Here is a tiny trained network, its code and every weight. The questions are about switching its units off for an input and a class, where a switched-off unit gives its printed mean instead of its output.

import numpy as np


def w(rows, s, z=0):
    codes = np.array(rows[::2]) - 128.0
    scale = np.full(codes.shape[1], s)
    scale[-1] = z or s
    return codes * scale


def norm(h):
    return h / np.sqrt((h * h).mean(-1, keepdims=True) + 1e-5)


def f(y):
    return y / 2 * (1 + np.tanh(0.7978845608 * (y + 0.044715 * y**3)))


def log_softmax(a):
    a = a - a.max(-1, keepdims=True)
    return a - np.log(np.exp(a).sum(-1, keepdims=True))


def net(x, mask):
    res = np.array(x, float).reshape(1, 4) / 4 @ E
    u = 0
    for l in range(4):
        y = f(norm(res) @ A[l][:, :-1].T + A[l][:, -1])
        res = res + np.where(mask[u : u + 8], y, B[l][:, -1]) @ B[l][:, :-1]
        u += 8
    return log_softmax(norm(res)[-1] @ U[:, :-1].T + U[:, -1])


A, B = {}, {}
E = w([
[214,130,123,136,162,138,119,131],'x0',
[102,130,153,128,234,135,182,129],'x1',
[135,127,253,114,109,147,112,131],'x2',
[97,129,119,122,164,215,30,124],'x3',
],0.013)
A[0] = w([
[108,131,197,133,147,177,43,130,95],'L0N1',
[166,126,179,131,34,134,82,125,95],'L0N2',
[108,122,223,130,203,139,166,126,97],'L0N3',
[254,125,195,137,153,144,107,127,70],'L0N4',
[142,130,242,124,103,127,124,127,1],'L0N5',
[162,132,216,132,80,98,203,130,83],'L0N6',
[139,117,139,127,89,129,117,131,86],'L0N7',
[2,125,208,134,74,125,137,126,72],'L0N8',
],0.032,0.009)
B[0] = w([
[129,17,155,142,122,112,96,61,252],'L0N1',
[54,236,187,191,128,96,99,170,222],'L0N2',
[58,242,199,191,133,104,103,159,253],'L0N3',
[232,159,50,3,154,130,149,153,218],'L0N4',
[58,79,84,172,59,244,227,178,210],'L0N5',
[147,19,173,135,136,88,83,54,227],'L0N6',
[115,186,155,151,133,124,119,100,153],'L0N7',
[241,161,61,20,158,133,147,148,251],'L0N8',
],0.035,0.022)
A[1] = w([
[97,65,93,156,97,190,185,129,42],'L1N1',
[113,60,141,140,141,96,146,86,60],'L1N2',
[136,86,138,147,158,148,106,86,34],'L1N3',
[126,94,37,229,123,147,179,102,66],'L1N4',
[138,4,178,138,117,131,78,57,37],'L1N5',
[140,89,135,140,124,91,127,120,34],'L1N6',
[157,76,156,158,104,86,166,80,42],'L1N7',
[149,128,148,129,153,99,141,85,4],'L1N8',
],0.031,0.0036)
B[1] = w([
[81,47,105,152,73,189,201,143,180],'L1N1',
[151,68,116,173,151,105,51,103,179],'L1N2',
[68,77,117,115,170,110,122,114,170],'L1N3',
[84,82,105,169,39,227,254,165,162],'L1N4',
[143,63,164,133,188,77,38,81,255],'L1N5',
[141,71,137,150,123,70,147,158,156],'L1N6',
[145,71,127,118,96,34,128,109,177],'L1N7',
[78,93,63,158,109,97,168,116,158],'L1N8',
],0.023,0.021)
A[2] = w([
[96,190,139,169,128,111,130,139,30],'L2N1',
[104,194,138,172,124,115,139,116,54],'L2N2',
[163,131,69,105,127,120,144,141,86],'L2N3',
[97,123,81,160,226,101,203,129,47],'L2N4',
[150,146,69,147,4,83,76,124,69],'L2N5',
[166,145,84,105,133,120,138,116,2],'L2N6',
[145,140,48,195,119,135,101,142,99],'L2N7',
[182,128,71,84,133,139,159,112,48],'L2N8',
],0.039,0.0039)
B[2] = w([
[35,183,138,141,103,101,101,154,252],'L2N1',
[43,164,115,152,96,71,137,136,243],'L2N2',
[181,138,112,66,162,131,133,165,207],'L2N3',
[175,180,255,100,152,167,104,83,157],'L2N4',
[133,145,226,148,217,167,158,63,168],'L2N5',
[128,104,74,115,49,169,153,192,199],'L2N6',
[111,133,220,70,111,132,96,173,142],'L2N7',
[180,167,50,44,139,122,103,88,237],'L2N8',
],0.028,0.014)
A[3] = w([
[109,132,140,220,71,101,109,110,86],'L3N1',
[83,202,100,235,118,76,157,110,91],'L3N2',
[233,185,28,136,152,170,124,110,24],'L3N3',
[142,98,84,211,176,141,69,138,37],'L3N4',
[105,151,80,194,135,140,96,141,59],'L3N5',
[88,142,101,105,140,241,3,75,128],'L3N6',
[101,133,34,220,112,193,25,73,3],'L3N7',
[104,192,95,227,123,177,179,164,91],'L3N8',
],0.023,0.0026)
B[3] = w([
[115,161,84,93,238,136,118,148,218],'L3N1',
[94,192,125,155,89,95,125,175,251],'L3N2',
[159,164,4,60,129,130,158,186,245],'L3N3',
[200,120,111,158,73,40,145,92,185],'L3N4',
[112,150,151,72,60,87,116,127,154],'L3N5',
[192,136,197,170,148,39,248,81,169],'L3N6',
[174,140,163,54,129,138,134,131,153],'L3N7',
[96,96,77,160,113,81,112,120,233],'L3N8',
],0.024,0.012)
U = w([
[154,44,182,145,160,78,100,63,150],'0',
[47,250,192,174,129,102,113,163,134],'1',
[218,181,80,22,139,149,157,143,128],'2',
[85,74,150,148,55,228,211,147,92],'3',
[102,118,73,132,98,106,99,147,254],'4',
[176,171,83,243,144,213,77,145,2],'5',
],0.013,0.009)

Each question gives the input, the list of numbers given to net, and the class t.
The units are the neurons (one row each of A and B). Each row of codes is followed by its name. A weight is (code - 128) times the scale printed after its matrix; where a second scale follows, it is the last column's (A, B and U).
mask holds one flag per neuron, layer by layer. A switched-off neuron (its flag False) gives its mean, the last column of its row in B, instead of its output. The means were averaged over made-up inputs and are rounded, as every weight is.
A unit's drop is (log p(t) with every unit on - log p(t) with that unit switched off) / (log p(t) with every unit on - log p(t) with every unit switched off).
The circuit of an input: a set's keep is (log p(t) with only the set's units on - log p(t) with every unit switched off) / (log p(t) with every unit on - log p(t) with every unit switched off). Starting from the 12 units with the biggest drops (on a tie, the unit counted first), units are removed one at a time, each time the one whose removal leaves the highest keep (on an exact tie, the one counted first), for as long as the keep stays at least 0.8.
units of the circuit, in order: the units of the circuit, biggest drop first
k most important neurons: the k neurons with the biggest drops, biggest first
k most important neurons of layer l: the k neurons of layer l with the biggest drops, biggest first
drop of u: that unit's drop, to one decimal
input [0,-2,7,-2], class 3: most important neuron	L0N5
input [5,8,3,6], class 1: 3 most important neurons	L0N3, L0N6, L0N8
input [-6,-6,2,1], class 1: 2 most important neurons	L0N2, L0N4
input [-7,7,8,2], class 3: 4 most important neurons	L0N5, L0N4, L0N2, L0N1
input [-6,-6,2,-1], class 1: 3 most important neurons	L0N2, L0N4, L0N7
input [3,6,-8,5], class 3: units of the circuit, in order	L0N8, L0N3, L1N4
input [-7,-4,8,-4], class 3: 4 most important neurons	L0N5, L0N4, L1N1, L0N6
input [-4,5,7,-7], class 0: 2 most important neurons	L0N6, L0N2
input [-7,-6,2,1], class 2: 2 most important neurons	L0N8, L0N3
input [-4,2,2,3], class 2: 2 most important neurons	L0N8, L0N6
input [-6,5,1,-4], class 2: 2 most important neurons of layer 0	L0N8, L0N2
input [5,-6,2,-7], class 0: 3 most important neurons	L0N6, L0N3, L0N8
input [4,3,0,-5], class 0: 2 most important neurons	L0N6, L0N8
input [1,0,4,6], class 0: units of the circuit, in order	L0N1
input [8,-5,5,6], class 2: 2 most important neurons of layer 0	L0N4, L0N3
input [-4,-6,6,-1], class 1: 2 most important neurons of layer 0	L0N2, L0N7
input [1,-4,8,7], class 3: 3 most important neurons of layer 0	L0N5, L0N6, L0N1
input [-4,4,-1,-3], class 1: 3 most important neurons of layer 0	L0N3, L0N4, L0N1
input [-5,-5,8,-1], class 3: 4 most important neurons of layer 0	L0N5, L0N3, L0N4, L0N2
input [-4,-8,5,3], class 1: units of the circuit, in order	L0N2
input [6,3,8,7], class 3: drop of L0N5	1.1
input [-2,1,-4,-1], class 3: drop of L0N3	0.9
